Each row has a class, written after it.
[ 177  -15 -258  155   55  121  158  -37 -147  174   53 -180  -15  -96
  -60 -181 -135 -317  198  150   55    2 -276 -162 -206 -459  150   47
  125  -51   28  101  387 -114  -85  210]  j714
[-289 -252   39   -7 -214  -91   -8  -11   76 -112 -158 -102   59 -253
   90  104 -119  132  -14  254   72 -153   63 -260 -185 -145   51  -50
   14   85 -110 -206   12    7  -68   50]  j83
[ -93 -185   32  -35 -145 -114    2  -90  165  -28 -184 -163  135 -189
  163   66  -45  125  -33  282  109 -188   13 -278 -248 -222   50  -35
  -53  188  -62 -121 -118   65  -14   -6]  j432
[-319 -264    7   42 -129   38   79   73   -4   25 -182 -221  179 -245
  122   50  -67  188  -43  405  169 -274   48 -262 -267 -317   22   13
   44   64 -101 -170  110   15   99   77]  j83
[ 271    5 -128   -1   63 -121   77 -153  -22  -61  136   22 -137    4
 -225  -75  -56 -129  -89 -242   59   99 -159   57 -195 -285   25   34
  -48 -118  274   39  280 -103 -197  132]  j647
[-251  228   92  -71 -373 -395 -416 -838  353 -152  243  317  -44  -40
  510  -94  -80  292 -479 -478 -197  323   54  206  -69  727  -48 -166
 -417  150  451 -137 -116  129 -372 -241]  j773
[ 205   35  -65   12   78 -357   10 -364   12  -90  100  172   35  -29
 -133  -56 -198 -114 -279 -460   16  164 -361   22 -282 -107   21   62
 -129  -60  247   23  211  -70 -263   56]  j902
[-338 -235   17  -27 -187  -62   17    0   21  -42  -95  -56  -24 -175
  123   58 -111   49 -113  150   64 -137   69 -206 -260 -184   68   70
  -75   53  -92  -89   46   15   38  113]  j83
[-288  223   63  178 -300  311 -154 -325  116   53   56 -119   39   20
  446 -268   72  121  -59  127  -77 -102  169  156    2  271  -41 -161
   99   28  219 -104  221  103  -24  -44]  j773
[ -79  -13  102 -112   71  -29  -60  116  -17  141 -224  -23  124  -26
  127   93   51  221 -117   87  -55  -25    8  -36   20   73   -8   77
  -38  106 -268   23 -122  140  229 -129]  j27
[ 331  -23  -98   46 -142  221   97 -244  113  -80  -64  -18  -90   35
 -136    1   75   16  313 -146  -40   10   -5 -134  -14  -99 -142 -241
  154 -312    0  -40   84  207 -240  -12]  j773
[  49   51 -101  288  -13  899  194  615 -209  432  -77 -656 -142   10
   10 -339  176 -392  715  746   71 -365  230 -145  121 -587  185   13
  481  -54 -223  221  352   27  354  304]  j35
[ 135    9 -163  176  -92  602  150   -3 -128   93 -184 -176  -93   74
 -138 -115  102 -148  453   45   16 -219  -71 -194  -49 -337  -69 -202
  401 -391 -166   63  362  193   50  162]  j773
[ 130  128  188 -235 -191 -354 -241 -148  384 -195   67   74  -51  144
   52  237   -9 -142 -154 -496 -190  177   12  245 -140  394  -81  -24
 -222  227   76  -81 -463  193 -264 -167]  j902
[-105  173  152 -332   51 -706 -341 -267  304  -38  -58  301   82  -65
  206  213  -49  403 -529 -409 -254  273 -156  174   -4  609  -31   82
 -319  282 -105  -89 -584  174  -79 -419]  j191
[-264 -172   73 -259 -162 -622 -102 -188  256 -266  -40  175   43 -181
  125  233 -188  236 -477 -209  -13   82  -24  -89 -330  194  -51  -10
 -245  202   17 -273 -272    8 -213 -124]  j241
[  22    0   67 -111    5 -125 -156  -71   41  115 -156  -18   92  -80
  126   49   53  294 -113  -47  -70   24  -18  -39   30  145  -29   22
  -99  109 -176   60 -219  188  129 -205]  j35
[ 269   75  -24  -20 -131  233   77 -266  160 -198  -59   68 -127  110
 -183   66   82 -126  180 -190 -158   81   -2  -35 -146   -8 -226 -185
  105 -308  -33  -70   54  197 -362  -23]  j241
[-118  -81 -230  361  155  781  260  668 -476  520 -241 -545   14 -147
   16 -318   97   11  539  774  223 -455  110 -359   49 -630  188  -75
  513 -205 -376  143  532    5  645  336]  j48
[ 293   30 -106  -91  -64 -396  -32 -377   98 -156  155  164 -109  -26
 -155    8 -136  -92 -241 -427  -27  215 -154   81 -181  -37   -2   95
 -218   40  182   11  107  -28 -312   42]  j499
[-400  153  -44  366 -330  612 -136 -285  -29  163  -39 -259   71   -8
  488 -413  104  -88  185  250   80 -329  144  -57  -74  -84   84 -206
  228  -58  110  -38  461  155   32  232]  j714
[ 124   81  -75  187  -55  742   66  566  -85  394  -36 -667  -93   88
   36 -184  172 -485  580  431   67 -360  204  -45  -66 -525  169   56
  342   50 -185  194  175   94  358  258]  j499
[  31   63   11 -150  130 -198  -83  106   17  179 -110  -72  136  -77
   67   99   30  274  -34  222 -127   69 -120  -18   94  132  -12   88
  -25  173 -313   18 -286   84  178 -297]  j35
[ 320    5   66 -102 -187 -127  -46 -472  256 -331  -62  283  -20   55
 -165  193   45   63   61 -409 -200  230 -104  -72  -61  188 -185 -306
  -58 -208    9 -122 -178  220 -567 -185]  j48
[  10   73  -78  165  -80  634   59  584  -70  356  -50 -533 -162   84
    7 -183  139 -502  484  281   49 -313  249   14   10 -383  134  103
  332   33 -213  187  146   41  343  261]  j714
[-315 -241   78   67  -88  120   96  184  -42   72 -223 -195   87 -194
  147  -14  -66  166   32  407  183 -271  152 -273 -136 -311   85  -18
   82   53 -117  -84  150  -23  212  127]  j27
[ -11   19  -46 -175   60 -166 -182   68   19  131 -110   17    2  -70
    8   71   28  186 -104   38 -115   65  -42  -54   27  104   98  118
  -87  122 -337   65 -215  149  205 -133]  j83
[ 317   79  -73   24 -148  244  134 -218  148 -189  -53   70 -121  -34
 -140  -50    7 -126  380  -73 -195   94 -114 -204  -61  -32  -82 -296
  259 -378 -141  -48   42  135 -365  -63]  j241
[ 279  178  187 -134  -83  -15  -80  104  311   27    0 -161   40  156
   61  194   87 -264   73 -151 -220   48   60  210    8  166 -121   70
  -46  258  -70   27 -381  151  -93 -164]  j241
[-276 -175   26  -77  -90 -294   -9    3  120   21  -50  -42   35 -242
  137   53 -128  184 -109  207   62  -44  -42 -291 -202  -67  118  -36
 -132  132  -82 -166 -165  -50   11  -56]  j35
[-198 -190  175 -313 -214 -745 -154 -398  373 -319  -42  256   73 -193
  121  275 -172  346 -524 -294  -54  166   -4  -51 -239  265  -45   -3
 -400  228  109 -252 -415   46 -361 -198]  j35
[ 142  219  180 -188 -180 -200 -193  -91  332 -139   62  -56 -167  148
   46  143   64 -202  -84 -342 -220  109  152  335  -36  272 -120   40
 -145  158  113   20 -350  150 -193 -132]  j647
[-346 -262   20    2  -79   42  156  177   11   31 -159 -196  152 -230
  121   46  -81  100  -25  401  200 -219   37 -272 -303 -342   65  -10
   89   32  -95 -212  126 -101  116  110]  j714
[ 285  -38 -178  218   72  306  211   38 -208  124  -86 -227  113  -83
  -98 -194  -58 -210  201  226  190 -160 -231 -161 -203 -572   67   -1
  319  -73   82   59  539 -127  -29  250]  j432
[ 262  -50 -124  -56    0 -300   27 -276  -36 -115  124  227  -94    4
 -245   -1 -164 -103 -198 -404   32  210 -245    4 -186 -132   21   64
 -143  -88  176   55  214  -87 -230  121]  j35
[-222 -376  -48  161  -49  379  216  360 -170  200 -286 -410  204 -203
  135  -60    3   89  251  724  290 -453  109 -387 -170 -618  136   25
  250   84 -246  -84  283  -68  323  170]  j27
[ 257  -10 -278  186  135  147  128   50 -215  188   87 -151  -86  -36
 -282 -253  -47 -211   98   74  209  -84 -176  -32 -221 -591  155  116
  134  -96  113  147  523 -105   32  318]  j191
[ -48  -45  -77 -107   98  -12  -92   83 -111  102 -156  -32   59  -28
   37   64   17  194  -42  141  -24  -27  -98  -86    1    3   44  111
   48   79 -350   35  -61  109  275  -93]  j499
[ 196  212  109   -2 -210  187 -136    2  173   18    0 -179 -110  156
  207   16   53 -383  141 -212 -214   73  135  203  -50  194  -98  -62
   37  111   57   26  -68  170 -184   20]  j48
[-356  186   73  365 -260  557  -63 -185   -6  145   33 -239  129  -18
  474 -348   79   13  151  324  -19 -273  191   34   45    6   43 -163
  231  -74  179  -37  349   71   18  105]  j83
[ 202  -72  -97   31   49  -38  133 -185 -100 -111    9   72   50  -17
 -201  -13  -74 -129 -113  -42   92   56 -233   19 -263 -326  -60  134
   18 -121   86  -32  358 -115 -212  103]  j647
[ -43  -42 -181  102  197  409   67  537 -315  359 -210 -321   55 -104
  -13 -120   56   66  303  513   81 -217   -2 -153   46 -333  132   97
  371  -85 -414  127  192   36  462   60]  j191
[ 282   -5 -125   25   33 -135   84 -306   -2  -69  119   34  -46   35
 -120  -70 -134 -187 -124 -128   15  171 -241   19 -192 -187  -66   60
  -37  -29  271   -8  345 -108 -243   51]  j773
[-403 -273   -6   77 -129  145   48  122  -54   40 -213 -229   72 -242
  163  -52  -80   99   56  418  221 -319  128 -337 -231 -396  147  -23
  108   89  -94 -102  205  -40  111  172]  j902
[ 253  169  116 -304 -237 -237 -225  -83  394 -154  133    9 -273  239
  -49  233   90 -294  -90 -533 -253  220  231  331   26  396 -121  108
 -206  217   61   52 -443  193 -223 -110]  j499
[ 190   51  -40  -25 -147   84   38 -369  235 -177  -51   40    5   38
  -21   54   77   34  163 -127 -163  106  -95  -76 -131   93 -171 -298
  108 -256    9 -178  -89  210 -437 -158]  j714
[-388  205   74  275 -349  418 -192 -450   76   44   33 -146  -19  -55
  528 -340   93   52   95  243  -55 -162  191   39   44  109   14 -157
   85   -6  217  -38  319  107 -142   31]  j647
[-452  158    7  342 -307  607 -131 -235  -19  176   11 -238   39   -6
  568 -381   47  -80  172  333   -3 -234  207  -20  -76   63   73  -76
  169  -67   62  -13  365  151   57  176]  j902
[ 237  118   44 -129 -192 -142  -26 -561  315 -310    5  297 -121   99
  -90  128   33   12  -21 -460 -259  274  -61   23 -133  312 -210 -255
  -87 -303   51 -143 -184  187 -486 -191]  j714
[-318 -363   96  -41 -249  -24   23  -86   58 -182 -238  -78   89 -181
  113  160  -82  181 -120  154  154 -213  123 -197 -300 -162  -24   25
  -14   96  -86 -232   93   49  -32  115]  j902
[ 129   94   15   91 -125  508   -7  301   63  228  -98 -463  -98   99
   57  -98  127 -406  391  190  -74 -233  201   62   30 -237   57   59
  231   93 -116  178    0  150  147  111]  j773
[-339 -234   33  -67 -206  -84  -84  -39   93 -111 -220 -111   -8 -192
  106   81  -89  140 -130  179  122 -209   88 -150 -296 -200   34   39
   28  128  -98 -178   70   62    6  101]  j191
[-218 -146  212 -317 -168 -766 -155 -432  335 -349  -84  347  150 -164
  211  318 -177  370 -601 -307  -50  183 -118  -81 -252  384 -109  -11
 -341  229   95 -293 -368  -11 -250 -286]  j432
[ 107   52   87 -197 -117 -337  -74 -672  371 -391  -86  312   69   62
   -2  190   -6  178 -140 -308 -224  225 -263  -79 -142  290 -270 -285
 -120 -135   85 -250 -229  203 -588 -373]  j27
[-146  290  148  -77 -358 -387 -349 -724  392 -205  212  259  -33    8
  454  -64  -11  229 -455 -474 -240  254   91  254  -30  708  -81 -177
 -360  171  450 -118 -223  146 -409 -251]  j432
[ 367  -71   44 -258  -47 -738  -95 -636  270 -424  135  455  -66   61
 -230  239 -212  -70 -488 -731 -155  472 -240  158 -274  206  -97   49
 -393   56  362  -68 -145  -58 -679 -124]  j27
[ 200 -122 -246  319   94  536  289  315 -342  288  -46 -398  -34  -81
 -246 -271  -21 -244  400  391  270 -279 -101 -147 -103 -728  143   87
  441 -159  -56   97  702 -147  265  411]  j773
[-190  149   45  312 -349  511  -68 -366   34  132   49 -221   94  -67
  517 -352  113   51  106  223   -5 -185  224  -20   12   48   14 -154
   30   -8  202   -3  329  163  -66   58]  j499
[ 195  129  113   17 -186  389 -104   83  197   59   10 -368 -151  203
   21  -49  181 -391  260  -40  -87 -117  222  227 -107 -117  -11   41
   77  129   52  114  -33  236  -48  115]  j902
[ 284   24   27 -212  109 -671   -7 -390  178 -269  106  377  107  -15
 -161  216 -193   50 -478 -537  -54  371 -339  124 -214  130 -126   68
 -262   -6  288 -131  -85 -130 -475 -159]  j647
[  27  242  106 -184 -218  -93 -241   -2  313  -33   31 -110 -183  160
   83   61   41 -323  -11 -255 -236   55  148  256  -27  265  -32   57
  -43  203  -18   63 -344  165 -131  -58]  j35
[-234 -293   -1   71  -78  230  148  259 -107   79 -232 -272  103 -140
   60   35  -12   50   72  450  234 -369   16 -261 -231 -498   79   74
  140   52 -198 -113  229  -22  277  201]  j647
[-378  190  -10  366 -256  844   44   21 -112  230  -70 -418   -2  -41
  385 -483  152 -136  302  525   44 -453  280  -54   30 -254  142  -76
  404 -143  -33   31  562   48  252  270]  j499
[ 293  -60 -253  155   62  177  178  -67 -158   55    3 -107  -22  -90
 -235 -192 -114 -278  134   59  130  -37 -240 -190 -249 -506   66   34
  221 -149   45   62  540 -129 -112  264]  j241
[ 201  -59 -161  174  -27  616  244   78  -95   16 -137 -234  -43    8
 -239  -96  130 -177  506  347   -8 -165  -31 -291 -163 -393  -93 -220
  427 -416 -210  -30  288   87  -80   59]  j241
[ 257  146   84 -178 -130  -52 -145   35  290  -17   88 -146 -170  197
  -65  123  149 -242   36 -165 -178   96  175  295   -9  161  -81   99
  -76  184   45   57 -287  165 -107  -98]  j191
[  -1   -1   20 -121  123 -323 -153   33   24  122  -96   45  172 -135
  132   59  -23  409 -170  -49  -20   86 -110  -61   10  260   48   -6
  -69  135 -195  -13 -298  115  189 -266]  j902
[-410  238  101  350 -333  622 -150 -269    0  143  -39 -277   59    9
  557 -419  130   -2   83  347  -18 -324  250   26  -17   10   73 -163
  195  -22  171   33  379  170   94  159]  j432
[ -41  -29  -87   21  148  222   -7  367 -151  327 -229 -238  158 -112
   68  -48   50  191  157  422   49 -163   12 -149  104 -169   81  105
  175   45 -423   84  -16  108  431  -70]  j773
[-376 -212    1   32 -141  194   95  197   32   80 -171 -245   22 -197
  112    2  -57   55  152  451  158 -248  111 -260 -210 -317   76   10
  200    2 -214 -123  106  -29  198  143]  j714
[ 283   89    0 -227 -142 -308  -29 -628  386 -414   15  316  -47   45
  -90  188  -29   86  -97 -338 -318  350 -235  -28 -171  399 -278 -223
  -40 -211    5 -252 -237  174 -601 -326]  j241
[ 266  -28 -103   54 -168  247   99 -339   89 -205  -90   22  -37  -28
 -159   -6   39  -87  261  -51  -58   21 -133 -257 -240 -159 -108 -281
  119 -345  -57 -147  154  149 -382  -32]  j499
[ 424 -178 -196  264   35  364  286   78 -271  148  -43 -167   48  -30
 -269 -188  -49 -284  240   91  245 -142 -159 -157 -173 -663   56  107
  265 -168   -6  149  644 -114   63  379]  j48
[ 279  194  134 -103 -217   30 -136  -23  327   18  102 -191 -217  128
   80   44   97 -330  122 -253 -207   79  209  196   -8  142    7   21
 -103  221   82   93 -291  154 -155  -43]  j499
[-138  -74  -69  -11   65  128 -131   95 -151  233 -168  -30   -4   19
  124  -38   72  218   45  140   44  -75  -33 -149   48   26   54   43
   70   53 -310  113   12  148  407  -53]  j27
[-106   17   53 -163   70 -180 -177   -6   74   94 -161  -11   59  -71
   73   75    4  219 -176   28 -125   33  -69   -3  -64   85   68  103
  -51  142 -269   31 -275  148  129 -205]  j773
[ -79  117  -14 -200   41 -271 -215 -193   92   63 -129   56   78  -12
  236   -3   25  338 -287   -8 -106   73  -85   41   -4  292  -66   40
  -73  146 -185  -28 -176  199  181 -271]  j773
[ 272    9 -167   88    2  -99  131  -98 -104    2   95  -34   -2 -114
 -184  -94 -166 -195  -47 -210   72   58 -236  -56 -240 -327   93    0
   17  -73  178   39  356 -111 -219  183]  j499
[ 197  -87 -187   21   66 -129   92 -132 -120  -80    3    4   57  -92
 -199  -52 -127   11 -135   -9  162   13 -187  -50 -182 -285  -24   82
   62  -10   93  -59  388 -148  -94   96]  j499
